Below are the code and all the weights of a small trained network. Each question names an input and a class and asks about switching units off, where a switched-off unit gives its printed mean instead of its output.

import numpy as np


def w(rows, s, z=0):
    codes = np.array(rows[::2]) - 128.0
    scale = np.full(codes.shape[1], s)
    scale[-1] = z or s
    return codes * scale


def f(y):
    return y / 2 * (1 + np.tanh(0.7978845608 * (y + 0.044715 * y**3)))


def log_softmax(a):
    a = a - a.max(-1, keepdims=True)
    return a - np.log(np.exp(a).sum(-1, keepdims=True))


def net(x, mask):
    res = np.array(x, float).reshape(1, 5) / 4 @ E
    y = f(res @ A[0][:, :-1].T + A[0][:, -1])
    res = res + np.where(mask, y, B[0][:, -1]) @ B[0][:, :-1]
    return log_softmax(res[-1] @ U[:, :-1].T + U[:, -1])


A, B = {}, {}
E = w([
[4,160,157,165],'x0',
[131,106,23,51],'x1',
[103,167,122,32],'x2',
[127,159,183,86],'x3',
[105,213,81,170],'x4',
],0.013)
A[0] = w([
[193,56,122,146,219],'neuron 1',
[135,155,166,187,25],'neuron 2',
[60,146,186,162,222],'neuron 3',
[164,65,145,143,158],'neuron 4',
[96,139,1,120,167],'neuron 5',
[70,115,157,115,119],'neuron 6',
[48,106,168,95,137],'neuron 7',
[188,100,183,104,143],'neuron 8',
[124,172,165,56,253],'neuron 9',
[161,184,131,65,59],'neuron 10',
[123,148,35,143,193],'neuron 11',
[150,96,88,164,112],'neuron 12',
[83,120,133,128,119],'neuron 13',
[187,121,106,92,125],'neuron 14',
[120,130,15,136,165],'neuron 15',
[121,119,65,95,127],'neuron 16',
[131,188,117,51,232],'neuron 17',
],0.017,0.0031)
B[0] = w([
[149,32,176,80,228],'neuron 1',
[100,147,152,255,189],'neuron 2',
[53,156,158,137,235],'neuron 3',
[167,89,204,119,197],'neuron 4',
[74,56,25,125,250],'neuron 5',
[69,180,117,64,178],'neuron 6',
[83,192,174,22,201],'neuron 7',
[145,142,190,131,199],'neuron 8',
[162,189,104,118,210],'neuron 9',
[198,184,100,203,190],'neuron 10',
[151,56,6,124,212],'neuron 11',
[196,83,96,111,176],'neuron 12',
[64,128,134,96,160],'neuron 13',
[146,99,159,186,205],'neuron 14',
[73,93,38,69,230],'neuron 15',
[70,111,100,215,202],'neuron 16',
[134,190,83,146,226],'neuron 17',
],0.0098,0.016)
U = w([
[78,87,30,82,163],'0',
[173,111,113,120,54],'1',
[181,77,206,85,84],'2',
[78,176,170,188,197],'3',
[219,235,97,125,252],'4',
[69,217,163,11,19],'5',
],0.012,0.0019)

Each question gives the input, the list of numbers given to net, and the class t.
The units are the neurons (one row each of A and B). Each row of codes is followed by its name. A weight is (code - 128) times the scale printed after its matrix; where a second scale follows, it is the last column's (A, B and U).
mask holds one flag per neuron, in row order. A switched-off neuron (its flag False) gives its mean, the last column of its row in B, instead of its output. The means were averaged over made-up inputs and are rounded, as every weight is.
A unit's drop is (log p(t) with every unit on - log p(t) with that unit switched off) / (log p(t) with every unit on - log p(t) with every unit switched off).
The circuit of an input: a set's keep is (log p(t) with only the set's units on - log p(t) with every unit switched off) / (log p(t) with every unit on - log p(t) with every unit switched off). Starting from the 12 units with the biggest drops (on a tie, the unit counted first), units are removed one at a time, each time the one whose removal leaves the highest keep (on an exact tie, the one counted first), for as long as the keep stays at least 0.8.
circuit, biggest first: the units of the circuit, biggest drop first
unit that matters most: the unit with the biggest drop
top k neurons: the k neurons with the biggest drops, biggest first
drop of u: that unit's drop, to one decimal
input [-5,4,8,5,3], class 4: unit that matters most	neuron 10
input [-3,-1,3,-1,3], class 4: circuit, biggest first	(neuron 5; neuron 1; neuron 15)
input [-7,2,5,-1,-3], class 4: top 3 neurons	(neuron 10; neuron 17; neuron 9)
input [-2,-3,-1,8,2], class 4: top 2 neurons	(neuron 16; neuron 9)
input [-4,-4,-2,7,4], class 3: top 4 neurons	(neuron 2; neuron 11; neuron 12; neuron 17)
input [5,-4,-7,-6,-6], class 3: top 2 neurons	(neuron 2; neuron 3)
input [-5,-2,-6,7,7], class 3: top 2 neurons	(neuron 2; neuron 9)
input [1,-3,3,0,8], class 3: top 2 neurons	(neuron 15; neuron 2)
input [4,1,-6,4,7], class 3: top 2 neurons	(neuron 2; neuron 3)
input [4,-1,-8,-4,2], class 3: top 2 neurons	(neuron 2; neuron 5)
input [-4,-8,5,-2,1], class 3: drop of neuron 13	-0.1
input [6,-2,-2,1,-1], class 5: drop of neuron 7	0.2
input [3,-5,2,-1,1], class 5: drop of neuron 6	0.2
input [-6,-3,6,2,-6], class 2: top neuron	(neuron 1)
